Below are the code and all the weights of a small trained network. Each question names an input and a target symbol and asks about switching units off, where a switched-off unit gives its printed mean instead of its output.

import numpy as np


def w(rows, s, z=0):
    codes = np.array(rows[::2]) - 128.0
    scale = np.full(codes.shape[1], s)
    scale[-1] = z or s
    return codes * scale


def norm(h):
    return h / np.sqrt((h * h).mean(-1, keepdims=True) + 1e-5)


def f(y):
    return y / 2 * (1 + np.tanh(0.7978845608 * (y + 0.044715 * y**3)))


def softmax(a):
    e = np.exp(a - a.max(-1, keepdims=True))
    return e / e.sum(-1, keepdims=True)


def log_softmax(a):
    a = a - a.max(-1, keepdims=True)
    return a - np.log(np.exp(a).sum(-1, keepdims=True))


def net(x, mask):
    ids = ['ΓΠαβεηθμσφ'.index(c) for c in x.split()]
    T = len(ids)
    res = E[ids] + P[:T]
    q, k, v = (norm(res) @ M[0].T for M in (Q, K, V))
    z = softmax(np.where(np.tri(T) > 0, q @ k.T / 3**0.5, -1e9)) @ v
    res = res + np.where(mask[0], z, O[0][:, -1]) @ O[0][:, :-1]
    y = f(norm(res) @ A[0][:, :-1].T + A[0][:, -1])
    res = res + np.where(mask[1:13], y, B[0][:, -1]) @ B[0][:, :-1]
    return log_softmax(norm(res)[-1] @ U[:, :-1].T + U[:, -1])


Q, K, V, O, A, B = {}, {}, {}, {}, {}, {}
E = w([
[139,155,120,119],'Γ',
[134,226,163,143],'Π',
[137,251,162,151],'α',
[130,72,68,107],'β',
[177,73,93,98],'ε',
[167,109,115,101],'η',
[134,227,166,139],'θ',
[152,149,118,104],'μ',
[161,65,80,99],'σ',
[115,110,80,94],'φ',
],0.015)
P = w([
[101,129,165,143],'0',
[250,157,53,61],'1',
[183,118,195,127],'2',
[165,134,102,207],'3',
[93,157,65,63],'4',
[201,145,221,123],'5',
[155,133,100,202],'6',
[59,107,42,86],'7',
[198,106,193,114],'8',
[154,139,109,203],'9',
[44,130,49,108],'10',
[165,78,164,122],'11',
],0.015)
Q[0] = w([
[125,152,85,96],'h1',
[248,154,21,225],'h1',
[60,86,168,2],'h1',
],0.0089)
K[0] = w([
[84,91,110,132],'h1',
[1,49,242,178],'h1',
[195,192,29,54],'h1',
],0.0094)
V[0] = w([
[250,96,156,195],'h1',
[11,173,192,184],'h1',
[120,237,162,2],'h1',
],0.0089)
O[0] = w([
[232,90,206,235,66],'h1',
[50,53,234,178,4],'h1',
[194,121,67,2,224],'h1',
],0.0081,0.0028)
A[0] = w([
[156,125,110,142,195],'n1',
[117,198,70,63,216],'n2',
[75,130,99,220,4],'n3',
[79,78,137,202,89],'n4',
[184,159,90,97,150],'n5',
[214,142,117,73,122],'n6',
[156,12,121,115,36],'n7',
[187,103,115,165,132],'n8',
[127,175,126,115,170],'n9',
[153,252,82,145,188],'n10',
[171,92,109,235,47],'n11',
[153,138,142,47,222],'n12',
],0.014,0.0042)
B[0] = w([
[121,117,197,87,166],'n1',
[93,103,70,108,255],'n2',
[215,74,161,207,135],'n3',
[143,58,159,189,133],'n4',
[181,90,169,54,224],'n5',
[134,106,180,132,234],'n6',
[106,156,177,99,151],'n7',
[68,255,163,145,166],'n8',
[144,124,92,43,160],'n9',
[108,55,128,109,233],'n10',
[123,198,52,99,148],'n11',
[195,99,83,199,220],'n12',
],0.01,0.011)
U = w([
[176,77,88,47,200],'Γ',
[146,87,119,221,243],'Π',
[140,184,111,102,105],'α',
[166,177,59,161,63],'β',
[95,137,161,105,118],'ε',
[103,137,172,112,189],'η',
[100,49,180,129,95],'θ',
[69,193,153,76,3],'μ',
[88,122,3,89,168],'σ',
[162,185,91,132,74],'φ',
],0.015,0.0031)

Each question gives the input, a string of symbols that net reads in full, and the target symbol t.
The units are the heads (3 rows each of Q, K, V and O) and the neurons (one row each of A and B). Each row of codes is followed by its name. A weight is (code - 128) times the scale printed after its matrix; where a second scale follows, it is the last column's (O, A, B and U).
mask holds one flag per unit, heads first, then neurons. A switched-off unit (its flag False) gives its mean, the last column of its rows in O or B, instead of its output. The means were averaged over made-up inputs and are rounded, as every weight is.
A unit's drop is (log p(t) with every unit on - log p(t) with that unit switched off) / (log p(t) with every unit on - log p(t) with every unit switched off).
The circuit of an input: a set's keep is (log p(t) with only the set's units on - log p(t) with every unit switched off) / (log p(t) with every unit on - log p(t) with every unit switched off). Starting from the 12 units with the biggest drops (on a tie, the unit counted first), units are removed one at a time, each time the one whose removal leaves the highest keep (on an exact tie, the one counted first), for as long as the keep stays at least 0.8.
circuit, biggest first: the units of the circuit, biggest drop first
k most important neurons: the k neurons with the biggest drops, biggest first
drop of u: that unit's drop, to one decimal
input α φ φ β η φ θ, target μ: 2 most important neurons : [n12 n2]
input η φ β ε Π β σ η θ Γ α, target Γ: 2 most important neurons : [n10 n8]
input β ε Π Γ φ μ α θ η η, target Π: circuit, biggest first : [h1]
input φ Π α η Γ Γ φ α μ η, target σ: circuit, biggest first : [h1 n5]
input Γ Γ Γ θ, target θ: 2 most important neurons : [n12 n8]
input σ φ ε Γ σ Π Π η μ φ, target β: 2 most important neurons : [n11 n3]
input β η α φ α Π Π, target Π: 2 most important neurons : [n3 n10]
input α μ η φ η Γ α, target μ: drop of n2 : 0.3
input φ φ α φ φ η σ, target σ: circuit, biggest first : [h1 n5]
input Γ σ σ φ φ η φ, target θ: drop of n4 : 0.1
input β Γ σ Π α β Γ η φ β, target Π: drop of n2 : 0.0
input σ β η φ, target β: drop of n11 : 0.8
